Here is a tiny trained network, its code and every weight. The questions are about switching its units off for an input and a class, where a switched-off unit gives its printed mean instead of its output.

import numpy as np


def w(rows, s, z=0):
    codes = np.array(rows[::2]) - 128.0
    scale = np.full(codes.shape[1], s)
    scale[-1] = z or s
    return codes * scale


def f(y):
    return np.maximum(y, 0)


def log_softmax(a):
    a = a - a.max(-1, keepdims=True)
    return a - np.log(np.exp(a).sum(-1, keepdims=True))


def net(x, mask):
    res = np.array(x, float).reshape(1, 7) / 4 @ E
    y = f(res @ A[0][:, :-1].T + A[0][:, -1])
    res = res + np.where(mask, y, B[0][:, -1]) @ B[0][:, :-1]
    return log_softmax(res[-1] @ U[:, :-1].T + U[:, -1])


A, B = {}, {}
E = w([
[124,132,128,118,133,140],'x0',
[127,130,124,119,132,134],'x1',
[174,189,119,135,32,168],'x2',
[121,136,131,112,136,147],'x3',
[12,125,114,119,65,152],'x4',
[130,125,131,135,126,122],'x5',
[136,173,169,26,106,7],'x6',
],0.012)
A[0] = w([
[72,155,123,115,70,115,9],'n0',
[172,185,194,78,100,102,146],'n1',
[172,183,136,92,162,149,122],'n2',
[91,131,178,68,154,157,127],'n3',
[70,146,166,38,105,12,159],'n4',
[112,65,111,101,198,94,144],'n5',
[166,162,83,206,151,184,36],'n6',
[66,140,133,149,130,131,154],'n7',
[82,181,111,81,132,53,55],'n8',
[83,102,131,173,169,121,164],'n9',
[40,3,101,180,168,163,181],'n10',
[159,102,120,176,134,197,182],'n11',
[161,162,55,134,128,99,121],'n12',
[108,107,131,111,214,93,190],'n13',
[74,173,178,90,143,71,3],'n14',
[51,160,91,98,28,118,191],'n15',
[250,118,124,137,224,134,186],'n16',
[218,192,195,128,121,110,135],'n17',
[169,111,86,165,124,166,64],'n18',
[129,101,124,125,153,88,57],'n19',
[55,56,123,176,163,156,177],'n20',
[143,139,127,149,44,163,176],'n21',
[207,183,140,72,71,77,149],'n22',
[143,58,144,104,210,106,151],'n23',
[165,91,92,191,121,221,162],'n24',
[102,139,77,126,128,213,125],'n25',
[97,127,172,119,245,72,7],'n26',
],0.0078,0.007)
B[0] = w([
[244,160,163,9,81,194,151],'n0',
[154,175,96,116,149,94,189],'n1',
[138,130,83,136,164,103,153],'n2',
[124,144,121,113,129,107,157],'n3',
[166,90,180,102,55,201,251],'n4',
[105,62,193,167,80,201,191],'n5',
[208,162,172,38,4,202,176],'n6',
[130,150,62,131,157,90,171],'n7',
[92,68,170,174,115,190,177],'n8',
[150,159,110,103,148,90,179],'n9',
[172,170,57,94,223,41,243],'n10',
[88,91,172,184,146,135,214],'n11',
[117,129,103,103,137,119,142],'n12',
[87,75,162,230,146,167,205],'n13',
[8,39,143,255,215,101,163],'n14',
[27,67,174,202,150,153,229],'n15',
[103,72,205,129,64,214,226],'n16',
[156,163,93,90,183,82,180],'n17',
[166,161,163,86,84,169,161],'n18',
[195,150,150,95,76,124,141],'n19',
[128,186,60,78,189,86,216],'n20',
[160,124,164,124,77,188,199],'n21',
[147,186,76,83,176,93,200],'n22',
[120,76,164,179,117,146,196],'n23',
[89,73,190,161,117,147,235],'n24',
[100,136,106,149,159,86,192],'n25',
[208,187,195,27,25,217,173],'n26',
],0.0075,0.012)
U = w([
[94,105,129,199,149,132,1],'0',
[170,130,135,77,83,148,210],'1',
[164,188,37,76,191,5,223],'2',
],0.016,0.0032)

Each question gives the input, the list of numbers given to net, and the class t.
The units are the neurons (one row each of A and B). Each row of codes is followed by its name. A weight is (code - 128) times the scale printed after its matrix; where a second scale follows, it is the last column's (A, B and U).
mask holds one flag per neuron, in row order. A switched-off neuron (its flag False) gives its mean, the last column of its row in B, instead of its output. The means were averaged over made-up inputs and are rounded, as every weight is.
A unit's drop is (log p(t) with every unit on - log p(t) with that unit switched off) / (log p(t) with every unit on - log p(t) with every unit switched off).
most important unit: the unit with the biggest drop
top k neurons: the k neurons with the biggest drops, biggest first
drop of u: that unit's drop, to one decimal
input [5,-4,-6,-6,3,-1,-8], class 2: most important unit => n10
input [-2,4,-6,1,-7,6,2], class 1: top 2 neurons => [n26, n15]
input [-8,0,2,-7,-5,-8,-3], class 1: top 4 neurons => [n15, n6, n13, n14]
input [0,-3,2,-4,-4,0,-7], class 1: top 2 neurons => [n6, n15]
input [2,-4,0,4,8,-8,6], class 0: top 2 neurons => [n15, n14]
input [-3,6,2,-3,-3,0,8], class 2: top 3 neurons => [n22, n17, n1]
input [-6,-3,2,2,-7,6,8], class 2: top 3 neurons => [n22, n17, n1]
input [2,3,0,-7,5,-3,4], class 0: top 3 neurons => [n15, n6, n26]
input [3,6,-8,-1,2,-8,-2], class 2: top 2 neurons => [n10, n20]
input [-2,-2,-6,8,4,0,7], class 0: top 2 neurons => [n14, n13]
input [-3,-8,3,-4,-2,7,-2], class 1: top 3 neurons => [n15, n13, n14]
input [3,6,8,0,-1,-5,-8], class 1: top 2 neurons => [n6, n18]
input [-2,3,-6,-4,-7,2,7], class 1: drop of n26 => 0.5
input [6,8,-8,-2,-5,4,3], class 1: most important unit => n26
input [-3,6,-6,-8,-5,-3,6], class 1: drop of n26 => 1.0
input [6,2,-5,1,4,-3,-6], class 2: drop of n10 => 0.2
